Here is a tiny trained network, its code and every weight. The questions are about switching its units off for an input and a class, where a switched-off unit gives its printed mean instead of its output.

import numpy as np


def w(rows, s, z=0):
    codes = np.array(rows[::2]) - 128.0
    scale = np.full(codes.shape[1], s)
    scale[-1] = z or s
    return codes * scale


def f(y):
    return np.maximum(y, 0)


def log_softmax(a):
    a = a - a.max(-1, keepdims=True)
    return a - np.log(np.exp(a).sum(-1, keepdims=True))


def net(x, mask):
    res = np.array(x, float).reshape(1, 6) / 4 @ E
    y = f(res @ A[0][:, :-1].T + A[0][:, -1])
    res = res + np.where(mask, y, B[0][:, -1]) @ B[0][:, :-1]
    return log_softmax(res[-1] @ U[:, :-1].T + U[:, -1])


A, B = {}, {}
E = w([
[214,102,255,30,179,214],'x0',
[235,48,120,100,113,179],'x1',
[128,77,76,110,205,202],'x2',
[205,67,50,83,57,88],'x3',
[201,22,102,53,45,134],'x4',
[136,197,118,3,148,51],'x5',
],0.0069)
A[0] = w([
[27,112,62,172,220,198,245],'n1',
[187,119,90,41,79,122,222],'n2',
[123,158,193,137,43,54,155],'n3',
[153,151,187,65,114,139,72],'n4',
[162,133,191,70,139,95,174],'n5',
[140,156,179,142,84,80,168],'n6',
[116,42,122,154,125,209,231],'n7',
[121,48,171,113,196,202,214],'n8',
[92,192,140,158,81,2,252],'n9',
[158,66,67,60,125,117,180],'n10',
[144,167,132,170,94,86,162],'n11',
[126,85,181,64,201,186,209],'n12',
[136,137,190,88,190,103,180],'n13',
[125,47,55,130,117,171,234],'n14',
[157,63,37,62,74,128,160],'n15',
],0.0088,0.004)
B[0] = w([
[102,169,236,228,198,72,240],'n1',
[194,37,70,38,148,123,232],'n2',
[115,152,14,98,49,134,193],'n3',
[207,127,146,74,64,148,184],'n4',
[135,166,86,62,1,220,208],'n5',
[98,130,44,123,64,194,177],'n6',
[205,77,237,219,149,95,236],'n7',
[236,161,207,171,23,144,253],'n8',
[19,137,35,102,143,140,244],'n9',
[186,71,197,36,187,42,214],'n10',
[68,105,63,151,76,207,172],'n11',
[211,175,211,97,46,132,255],'n12',
[117,245,109,53,80,209,210],'n13',
[215,50,211,151,196,66,226],'n14',
[166,31,88,37,227,20,226],'n15',
],0.0066,0.0094)
U = w([
[51,140,35,121,76,156,196],'0',
[11,207,135,148,202,109,176],'1',
[163,2,101,44,213,63,56],'2',
[167,159,183,41,47,198,4],'3',
[156,76,212,211,132,167,92],'4',
],0.0079,0.004)

Each question gives the input, the list of numbers given to net, and the class t.
The units are the neurons (one row each of A and B). Each row of codes is followed by its name. A weight is (code - 128) times the scale printed after its matrix; where a second scale follows, it is the last column's (A, B and U).
mask holds one flag per neuron, in row order. A switched-off neuron (its flag False) gives its mean, the last column of its row in B, instead of its output. The means were averaged over made-up inputs and are rounded, as every weight is.
A unit's drop is (log p(t) with every unit on - log p(t) with that unit switched off) / (log p(t) with every unit on - log p(t) with every unit switched off).
The circuit of an input: a set's keep is (log p(t) with only the set's units on - log p(t) with every unit switched off) / (log p(t) with every unit on - log p(t) with every unit switched off). Starting from the 12 units with the biggest drops (on a tie, the unit counted first), units are removed one at a time, each time the one whose removal leaves the highest keep (on an exact tie, the one counted first), for as long as the keep stays at least 0.8.
units of the circuit, in order: the units of the circuit, biggest drop first
top k neurons: the k neurons with the biggest drops, biggest first
drop of u: that unit's drop, to one decimal
input [-4,8,-1,2,-7,5], class 0: top neuron	[n14]
input [7,1,-5,-5,-8,-6], class 3: top 3 neurons	[n13; n14; n12]
input [-6,4,-4,0,-2,-6], class 0: top 2 neurons	[n8; n9]
input [-3,3,-5,-3,-8,2], class 0: units of the circuit, in order	[n11; n9]
input [7,-7,-6,-1,-6,6], class 0: top 2 neurons	[n9; n8]
input [7,-5,6,-7,-7,1], class 3: top 3 neurons	[n13; n12; n8]
input [-8,5,-4,6,-5,6], class 0: top 2 neurons	[n9; n11]
input [1,7,-6,-2,6,6], class 2: drop of n15	0.5
input [-3,-6,1,-7,1,-1], class 1: drop of n1	0.1
input [-7,-7,3,5,0,-3], class 1: drop of n1	0.3
